What can hang from each mark:
Z: J
C: M W X
X: D E M W
W: C
U: X
V: B M
M: U
E: C U X
J: B
B: E V
D: B U Z

Each row was made from one small tree. The marks that hang from a mark follow it in brackets, in alphabetical order. Every link used is in the known rows. Write each row's tree.
(in the rows, 128 means zero)
Known rows:
X(D(B Z(J)) E(U) M): [ 91 100 108  74  74 102 129 201 158  22 157 128  92 157  79  46 152 126
 120 120 145 144 116  64  99 109 167 118 117 109 162  40 110 161 135  57
 102 117 126 111  89 181]
J(B): [137 125 126 127 159 143 132 124 131 153 134 130 113 139 119 151 117 111
 138 132 129 130 127 112 139 125 126 124 127 125 137 115 110 114 115  65
 130 119 135 122 114 124]
C(M): [127 141 116 135 145 125 135 120 127 144 131 123 126 117 117 128 134 134
 116 122 132 120 123 104 123 127 111 113 155 126 133 132 132 129 137 134
 126 119 107 119 124 148]
Z(J(B(E(U(X)) V(M)))): [102  93  66 104 163 130 129 170 155 109 137 149 103 155 118 122 111 118
 122 131 141 156 103 101 120 126 133 140 165 133 146  81  77 133  94  29
 106 115 138 121  98 134]
E(C(W) U(X)): [ 97 106 101 132 146 113 134 167 158 140 128 114 112 148 105 202  96 102
 101 169 109 123 131 146 112 136 127 140 159 115 123 128 126 138 140 154
 112 121 132 121 113 146]
U(X(D(Z) E W(C(M)))): [103 100 109  78 124  87 120 151 140  94 138 115 112 142 114  27 152 130
 113 132 145 112 124 103  97 134 150 129 126 106 125  55 143 144 176 138
 110 115 157 110  93 167]
D(B U Z): [ 39 152 148 131 161 127 146 148 154  85 120 124 103 136 139 127 121 139
 104 166 110 132 114 138 141 125 167 103 121 120 162 103 115 160 133  99
 129 118 103 135 122 142]
D(B): [102 138 135 131 154 123 130 135 150 117 133 125 136 145 117 117 143 127
 129 145 111 136 123 117 135 125 131 116 129 129 150 118 122 139 128  95
 127 124 127 121 109 135]
U(X(D E(C(M W)))): [138 111  98  89 142 101 124 166 128 127 149 120 122 151  56  91 157 113
 113 141 137 116 131 114 106 131 129 129 141 120 122  90 143 143 156 132
 111 119 145  98 102 160]
C(M X(D(Z))): [112 183 104 113 125 107 148 118 121 149 136 117 151 144  81  76 155 140
 115 132 147 119 128  83 124 125 113 113 163 125 125  95 139 141 167 112
 120 111 119  92 107 175]
E(U X(D)): [102 109 104  95 113  98 124 153 137 110 147 118 126 170  96 110 110 108
 132 120 126 151 139 127 123 125 151 140 134 114 124 107 117 131 143 117
 109 132  94 134 104 144]
C(X(D)): [136 159 111 108 107 109 131 127 125 137 139 124 164 156  95  87 149 125
 135 127 146 133 138 108 131 123 114 131 139 132 116 107 137 132 153 109
 120 124 141 106 108 149]
U(X(D E M)): [114 131 109  73 132  87 112 177 134  70 145 123 125 150 101  55 143 119
 120 116 148 125 129 101 110 127 142 120 108 118 133  73 130 134 153  97
 105 123 144 116  92 160]
B(E(U X) V(M)): [ 95  84  64  78 137 116 128 187 159  89 144 161 115 153 120  81  99 131
 110 110 128 162 124 131 121 133 163 143 197 121 135  98  88 123 125  77
 103 130  70 129 102 146]
E(C(X(D(B) M W)) U): [105 120 114 118  88  86 121 164 182  75 136 109 128 161 140 135 103 103
 115 145 124 145 140  89 108 123 123 137 160 104 135  96 128 147 150 117
 106 123 135 118  86 169]
D(U): [101 124 130 132 137 130 127 142 140 101 125 128 115 123 150 160 103 127
 116 132 128 132 129 148 137 122 139 121 125 125 135 135 127 136 127 141
 128 128 103 151 140 126]
B(E(C) V): [168  78 103  90 127 139 130 173 134 102 136 165 126 131 143 100 118 126
 104 122 134 148 130 134 105 131 125 140 190 122 132 111 126 132 109 108
 120 130 137 117 123 127]
E(C(W) X): [120 104 142 131 137 100 127 133 157 155 130 114 117 166  97 125 120 102
 123 150 103 138 135 135 116 142 150 143 156 116 125 130 133 142 145 144
 120 127  83 111 112 132]
X(D(U Z)): [100 127 131  96 114 122 134 138 119  98 133 127 103 126  92  96 130 134
 115 133 141 129 132 138 129 123 161 122 124 116 131  90 132 147 142 123
 125 124 118 131 132 138]
D(U Z): [ 66 142 141 127 135 131 143 141 132  95 114 127  95 118 150 141 107 140
 103 148 126 123 120 149 135 128 162 117 122 118 141 111 121 149 134 131
 130 121 103 143 142 135]
D(B Z(J)): [ 62 143 140 134 140 121 143 136 151 100 121 122 112 151 119  87 152 138
 120 162 115 139 100 101 122 128 154 118 122 129 162  83 105 169 119  75
 124 114 136 111 108 141]
V(B(E) M(U)): [ 48  80  64 122 137 123 129 168 109 121 142 142 129 132  45  80 140 142
 119 113 128 142 118 113 138 125 154 132 174 126 117 115  77 118 129 131
 100 125  70  88  85 129]
E(U X(D M W)): [100  98 111  99  87  66 108 148 170  54 140 115 101 164 143  78  87 106
 126 109 130 151 142 102 108 126 160 133 129 101 132  85 112 139 159 124
  99 128  80 140  89 162]
U(X(D)): [107 141 109  94 158  99 119 140 121 126 134 119 138 149  93  91 140 120
 122 137 137 126 130 131 126 133 131 127 116 127 121  97 128 134 147 116
 114 124 156 121 105 137]
X(E): [152 103 117 108 101 133 126 160 123  94 146 137 121 133 119 105 146 128
 133 117 135 125 127 116 118 121 132 132 117 127 128 109 132 131 129 124
 124 128 133 120 125 141]
U(X(D E M W)): [123 111 109  83 113  72 101 161 149  46 140 122 111 148 133  41 130 120
 120 118 148 123 133  97 101 129 145 123 104 113 130  60 128 146 164 122
 103 122 146 120  87 166]
M(U(X(D W))): [102 118 104 124 133  82 115 140  98 108 137 124 116 164 139  57 138 117
 119 128 136 124 137 139 119 120 135 126 117 119 116 114 117 139 150 157
 103 123 147 100 103 134]
Z(J): [121 113 119 135 114 124 123 130 139 114 126 127 121 142 131 117 136 126
 134 130 136 143 111 107 116 124 126 136 125 137 136 115 115 148 106 111
 122 125 141 127 126 124]
D(B(E) Z(J)): [ 84 124 122 115 134 126 147 150 148  83 132 137 118 146 113  57 151 146
 119 147 122 143 100 102 113 126 152 119 139 129 165  78 103 167 114  67
 120 113 129 106 106 142]
Z(J(B(E(C X(D))))): [147  85 109  98 128 120 123 146 140 122 147 131 115 169  96  89 132 103
 143 122 139 161 117  93 109 124 134 147 146 126 142  88 105 142 100  47
 113 120 133 112  99 121]
J(B(E(C) V(M(U(X))))): [112  96  83  97 187 128 130 177 131 136 141 153 101 156 116 106 116 110
 112 131 131 145 124 124 126 129 143 136 186 119 137  98  89 113 109  41
 108 118 134  98  92 127]

Which tree is each row?
[ 66 129 131 133 143 139 143 140 141 100 117 127  79 136 147 147 106 128
 114 152 133 137 105 122 131 123 159 123 119 125 152  92 101 156 109  79
 126 112 118 138 131 129] : D(U Z(J(B)))
[122  93 113  80  75 124 130 174 122  59 149 136  92 141  83  68 154 132
 123 124 155 135 120 116 112 114 164 131 111 121 137  62 128 164 131 108
 118 123 130 123 128 149] : X(D(U Z(J)) E)
[124  91  75 107 157 136 132 167 147 105 137 151 109 158 137 129 108 114
 121 131 143 155 108 105 114 122 119 136 153 134 146  86  85 135  91  43
 110 114 154 123 103 131] : Z(J(B(E(U(X)) V)))
[106 118 133 100 142  92 120 144 144 126 139 106 120 161  97 107 123 103
 115 131 122 146 136 117 117 133 147 133 164 106 132 120 140 146 147 132
 114 128  81 124 109 140] : E(C(M) X(D(U)))
[ 53 110  87 103 192  99 120 177 187  49 130 149 112 149 161  87 102 135
  95 149 118 149 116 141 134 133 159 114 169 125 159  83  95 153 135  84
 108 120 101 140  94 149] : D(B(E V(M)) U(X(W)))
[ 89 112 124 118 154  92 113 128 158 117 117 111 129 140 173  90 116 121
 119 142 128 120 124 129 114 141 134 133 123 115 125 105 133 131 157 150
 117 122 157 133  99 136] : U(X(W(C)))
[136  98 105  79 138 108 125 170 150  74 136 164 128 152 158  42 108 130
 111  98 138 160 129 116 107 131 146 124 172 121 144  96 108 127 128  80
 110 128  84 122 104 143] : B(E(X(M)) V)
[126 101  72  96 152 142 137 180 157 130 144 153 113 150 115 147  98 111
 115 133 133 151 126 106 128 127 130 143 202 120 136  96  90 112 109  32
 112 118 124 112  95 143] : J(B(E(C(X) U) V(M)))
[119  96 149  98  98  60  98 136 168  74 133 106 106 165 140  55 111  98
 127 120 124 150 143  97 100 139 162 141 140  97 132  87 133 149 155 127
 106 131  98 123  85 144] : E(C X(D M W))
[ 35 140 141 137 149 123 143 151 163  73 118 122  96 147 143 119 127 137
 109 167 116 143 101 122 132 123 164 111 119 127 168  91 105 175 118  86
 124 115 113 134 121 139] : D(B U Z(J))
[ 22 146 138 115 161  87 129 172 178  19 119 119  89 147 177  84 108 135
  94 164 117 124 111 118 124 130 175  98 103 110 168  63 109 172 158 100
 112 111 110 135  95 170] : D(B U(X(E M W)) Z)
[104 118 118 129 150  87 120 143 129 124 136 110 115 157 121  96 144 110
 105 145 120 126 131 110 109 126 122 122 162 109 134 117 132 149 145 146
 109 119 139  94  95 146] : E(C(M(U(X(D(B) W)))))
[ 90 116 113  89 106  82 118 164 155  80 144 116 119 166 109  90 101 107
 125 107 131 153 138 106 116 124 159 129 131 106 135  99 114 128 149 100
 102 130  78 136  93 157] : E(U X(D M))
[108 111  97 121 170 136 129 149 128 149 136 149  91 149 115 119 121 115
 123 127 131 142 125 117 144 123 145 128 163 126 134 108  86 107 112  45
 118 120 121 107 106 127] : J(B(V(M(U))))
[120  88 100 102 102  91 121 162 164  51 142 137 116 148 167  78  80 123
 120  99 129 148 132 111 101 128 147 131 149 108 140 102 107 135 139 121
 103 126  74 136  98 154] : B(E(U X(M W)))
[126 104 121 106 156  90 130 140 162 156 146 122 120 176  50  79 148 104
 112 145 110 148 136 104 112 136 143 125 192 114 139 100 135 152 156 112
 114 121  76  92  93 156] : E(C(M W) X(D(B(V))))
[ 96 124 103 124 144 104 126 173  90 110 141 130 121 166 138  82 146 120
 116 129 132 121 127 141 121 117 134 123 111 125 121 128 115 130 137 141
 106 124 143  97 109 136] : M(U(X(E)))
[156 105 110  87 151 127 130 139 128 136 153 140 123 159  91  83 121 109
 143 109 136 147 134 110 125 124 137 131 142 120 138  94 108 117 121  47
 119 120 107 114  99 128] : J(B(E(X(D))))
[ 83  65  88  90 114 110 125 181 144  89 145 130 140 147  63 108 106 115
 116 118 127 158 131  97 112 131 141 137 163 110 126  95 100 130 135 129
  99 128  79 112  76 142] : V(B(E(C U X(D M))))
[109 102 114 104  99 126 134 169 157 132 142 120 158 151 136 105 137 122
 129 123 140 130 128 105 115 121 123 143 146 114 123 118 146 111 153 127
 120 125 143 118 107 153] : W(C(X(E(U))))
[103 103  92 105 178 126 125 177 130 136 140 144  92 161 115 119 127 105
 115 140 129 139 123 115 134 127 147 135 162 120 133  95  92 114 115  45
 110 119 141 100  95 134] : J(B(V(M(U(X(E(C)))))))
[136  97 107 119 147 125 129 142 145 130 141 129 113 163 115 109 124 108
 134 125 133 153 109  84 108 126 123 137 160 127 149 104 102 141  99  56
 115 114 118 112 100 130] : Z(J(B(E(C(M) X))))
[104 105 157 123 114  68 104 135 179  79 120 106 103 160 180  87  93 101
 121 131 111 146 134 103 104 143 158 139 139 101 136 106 127 148 149 136
 110 129  90 130  90 142] : E(C X(M W))
[140  95 108  88 113  85 105 158 137  79 141 119 116 152 121  74 140 110
 121 140 137 124 135 120 102 134 136 142 119 114 118  71 138 152 154 142
 109 125 169 115  95 149] : U(X(D E(C) W))
[111  62  70  87 134 113 133 192 172 113 146 157 105 156  92 104  98 118
 102 128 115 160 128 136 110 138 166 151 223 115 131 102  99 131 128  97
 102 128  66 114 102 149] : B(E(C(W) U X) V(M))
[116 108 120  80  73  97 127 186  98  51 155 136  89 149  92   4 162 130
 116  96 156 125 134  93 102 107 170 115 112 102 135  69 124 140 152 108
 103 122 119  87 104 166] : X(D(Z) E M(U))
[143  79 113 120 125 113 119 135 155 109 137 131 103 164 143 100 113 105
 140 127 132 155 114  94 106 128 132 147 143 125 144  93  99 148  99  69
 114 118 129 119  99 123] : Z(J(B(E(C X(W)))))
[ 61  86  71 110 139 132 127 155 138 119 137 139 135 115  36 102 130 145
 126 120 127 144 115 103 141 137 153 136 175 130 122  99  86 120 129 116
 110 126  73 108  90 133] : V(B(E) M)
[105 105 133 109 102  55 103 134 137  71 140 119 103 175 146  13 121 110
 131  99 135 146 143 105 110 123 163 126 121 105 128  95 116 141 161 130
 100 128  82 113  87 147] : E(X(D M(U) W))
[109 105 129  82  95 108 123 173 163 100 145 118 151 149 120  56 145 121
 126 106 154 134 134  91 112 118 138 130 140 106 131  97 154 117 165 112
 117 125 126 120 101 159] : W(C(X(D(U) E M)))
[164  81 105  82 127 121 131 158 143 114 155 152 127 150  50  65 156 121
 119 130 131 148 138 120 112 123 134 126 176 123 138  84 131 144 133  90
 119 125 129  98 107 142] : X(D(B(E(C(W)) V)))
[155  86  93 111 141 145 131 150 140 115 138 157 109 148 132 107 125 119
 130 120 146 155 110  99 115 120 120 136 156 137 146  91  93 135  88  43
 119 117 146 118 112 122] : Z(J(B(E V)))
[ 63 132 132 112 155 130 150 163 151  69 131 138 110 132 133  97 118 146
 102 151 117 135 114 138 130 123 165 104 139 120 165  97 113 160 128  94
 126 116  94 130 121 145] : D(B(E) U Z)
[ 95  73  74 115 121 145 137 165 127 104 139 143 145 120  76 148 109 134
 118 124 129 143 124 113 125 125 120 130 155 126 122 113  97 123 123 144
 112 125  98 117 101 133] : V(B(E(U)))
[111 120 107 122 104  98 137 170 180 118 142 114 132 163  74 152 117 103
 111 151 121 138 141  98 112 122 123 131 176 112 134 108 131 142 153 115
 108 119 112 100  93 173] : E(C(W X(D(B) M)) U)
[147  92 103  98 131 122 125 140 136 118 149 137 114 168  95  77 134 110
 148 114 145 159 115  94 114 121 133 139 136 131 143  86  99 139 102  43
 114 119 126 114  99 124] : Z(J(B(E(X(D)))))
[148 101  69  98 125 134 145 186 147 106 141 158 140 142 144 134 103 125
  91 126 138 147 130 111 104 124 100 134 221 120 132 115 121 129 123 109
 111 121 123 110 111 160] : B(E(C(M X) U) V)
[ 77 123 111 120 200 110 138 172 171 100 137 127 127 150 111 137 116 123
  93 159 109 132 119 136 123 129 131 105 167 121 159 119 125 156 138 116
 116 113  95 122 105 150] : D(B(E(C(M W))) U(X))
[126 142  94 118  92 122 138 168 139 104 145 130 152 156 133 135 129 125
 128 132 138 130 130 106 124 118 110 135 135 130 122 114 127 129 144 117
 117 124 133 115 112 164] : C(X(E(U)))
[ 95 123 132  99 121  73 114 150 121  99 144 120 119 178 112  28 132 111
 129 100 135 148 140 109 119 121 163 122 125 110 131 109 118 129 152 108
 102 130  79 108  94 143] : E(X(D M(U)))
[100 118 144 125 119  70 108 123 171  74 122 116 109 156 181  63  97 117
 128 114 122 142 131 102 114 137 157 127 119 111 138 101 116 141 154 128
 111 127  75 135  95 148] : E(X(M W))
